Here is a tiny trained network, its code and every weight. The questions are about switching its units off for an input and a class, where a switched-off unit gives its printed mean instead of its output.

import numpy as np


def w(rows, s, z=0):
    codes = np.array(rows[::2]) - 128.0
    scale = np.full(codes.shape[1], s)
    scale[-1] = z or s
    return codes * scale


def f(y):
    return y / 2 * (1 + np.tanh(0.7978845608 * (y + 0.044715 * y**3)))


def log_softmax(a):
    a = a - a.max(-1, keepdims=True)
    return a - np.log(np.exp(a).sum(-1, keepdims=True))


def net(x, mask):
    res = np.array(x, float).reshape(1, 3) / 4 @ E
    y = f(res @ A[0][:, :-1].T + A[0][:, -1])
    res = res + np.where(mask, y, B[0][:, -1]) @ B[0][:, :-1]
    return log_softmax(res[-1] @ U[:, :-1].T + U[:, -1])


A, B = {}, {}
E = w([
[12,96,62],'x0',
[90,65,239],'x1',
[205,2,65],'x2',
],0.0081)
A[0] = w([
[53,103,91,210],'neuron 1',
[161,64,112,52],'neuron 2',
[65,186,153,63],'neuron 3',
[128,151,48,63],'neuron 4',
[72,74,211,56],'neuron 5',
[163,77,114,81],'neuron 6',
[160,212,54,94],'neuron 7',
[142,216,163,117],'neuron 8',
[212,199,83,99],'neuron 9',
[39,113,61,79],'neuron 10',
[123,155,26,90],'neuron 11',
[188,202,165,252],'neuron 12',
[251,148,159,157],'neuron 13',
[175,82,113,80],'neuron 14',
[117,33,89,107],'neuron 15',
[118,177,38,86],'neuron 16',
[188,191,90,134],'neuron 17',
[123,168,40,70],'neuron 18',
[138,69,90,104],'neuron 19',
[85,71,183,55],'neuron 20',
[209,139,158,68],'neuron 21',
[76,112,43,141],'neuron 22',
[139,140,103,1],'neuron 23',
[171,19,147,57],'neuron 24',
[182,116,223,84],'neuron 25',
[151,191,50,66],'neuron 26',
[83,200,137,99],'neuron 27',
[151,76,76,223],'neuron 28',
[83,95,164,73],'neuron 29',
[179,92,103,88],'neuron 30',
[40,87,123,105],'neuron 31',
[60,57,206,43],'neuron 32',
[100,84,177,84],'neuron 33',
[67,171,85,98],'neuron 34',
[152,72,69,86],'neuron 35',
[140,153,83,26],'neuron 36',
[38,153,130,128],'neuron 37',
],0.014,0.005)
B[0] = w([
[47,60,81,240],'neuron 1',
[155,196,120,188],'neuron 2',
[143,253,122,204],'neuron 3',
[192,144,108,195],'neuron 4',
[214,116,126,197],'neuron 5',
[133,192,77,182],'neuron 6',
[199,97,166,230],'neuron 7',
[101,178,18,215],'neuron 8',
[197,82,107,217],'neuron 9',
[112,21,59,231],'neuron 10',
[163,122,154,232],'neuron 11',
[71,94,36,252],'neuron 12',
[65,78,34,243],'neuron 13',
[118,202,88,184],'neuron 14',
[135,209,47,237],'neuron 15',
[187,115,153,224],'neuron 16',
[155,80,156,206],'neuron 17',
[202,122,139,212],'neuron 18',
[116,229,61,202],'neuron 19',
[244,131,158,173],'neuron 20',
[91,92,24,180],'neuron 21',
[118,73,111,245],'neuron 22',
[224,183,154,118],'neuron 23',
[149,159,88,231],'neuron 24',
[201,60,54,209],'neuron 25',
[215,131,182,211],'neuron 26',
[129,208,28,213],'neuron 27',
[81,139,82,255],'neuron 28',
[196,114,84,154],'neuron 29',
[113,152,102,186],'neuron 30',
[143,90,67,200],'neuron 31',
[254,129,133,202],'neuron 32',
[236,117,93,164],'neuron 33',
[143,126,64,205],'neuron 34',
[128,183,73,220],'neuron 35',
[227,165,170,143],'neuron 36',
[108,143,10,211],'neuron 37',
],0.0078,0.008)
U = w([
[122,254,84,76],'0',
[210,125,132,132],'1',
[102,95,85,178],'2',
[79,118,112,253],'3',
[102,112,194,90],'4',
[91,127,192,88],'5',
[113,142,193,95],'6',
[119,158,190,90],'7',
],0.016,0.011)

Each question gives the input, the list of numbers given to net, and the class t.
The units are the neurons (one row each of A and B). Each row of codes is followed by its name. A weight is (code - 128) times the scale printed after its matrix; where a second scale follows, it is the last column's (A, B and U).
mask holds one flag per neuron, in row order. A switched-off neuron (its flag False) gives its mean, the last column of its row in B, instead of its output. The means were averaged over made-up inputs and are rounded, as every weight is.
A unit's drop is (log p(t) with every unit on - log p(t) with that unit switched off) / (log p(t) with every unit on - log p(t) with every unit switched off).
The circuit of an input: a set's keep is (log p(t) with only the set's units on - log p(t) with every unit switched off) / (log p(t) with every unit on - log p(t) with every unit switched off). Starting from the 12 units with the biggest drops (on a tie, the unit counted first), units are removed one at a time, each time the one whose removal leaves the highest keep (on an exact tie, the one counted first), for as long as the keep stays at least 0.8.
units of the circuit, in order: the units of the circuit, biggest drop first
unit that matters most: the unit with the biggest drop
k most important neurons: the k neurons with the biggest drops, biggest first
drop when u is switched off: that unit's drop, to one decimal
input [6,7,-5], class 1: unit that matters most -> neuron 32
input [8,8,-2], class 1: 2 most important neurons -> neuron 32; neuron 20
input [0,-3,3], class 3: 3 most important neurons -> neuron 3; neuron 27; neuron 32
input [6,-3,7], class 0: 2 most important neurons -> neuron 15; neuron 19
input [-7,6,1], class 2: 3 most important neurons -> neuron 13; neuron 21; neuron 12
input [-8,-6,0], class 2: 2 most important neurons -> neuron 13; neuron 12
input [-3,-6,-5], class 1: 2 most important neurons -> neuron 7; neuron 9
input [8,8,5], class 1: 2 most important neurons -> neuron 32; neuron 20
input [7,2,-6], class 2: 2 most important neurons -> neuron 10; neuron 1
input [6,-5,-3], class 2: 2 most important neurons -> neuron 1; neuron 10
input [-1,3,-3], class 3: 2 most important neurons -> neuron 15; neuron 19
input [-3,-3,2], class 3: drop when neuron 5 is switched off -> 0.1
input [-6,-5,3], class 2: drop when neuron 13 is switched off -> 1.0
input [5,8,-6], class 1: units of the circuit, in order -> neuron 32
input [6,-3,-4], class 2: drop when neuron 23 is switched off -> 0.0
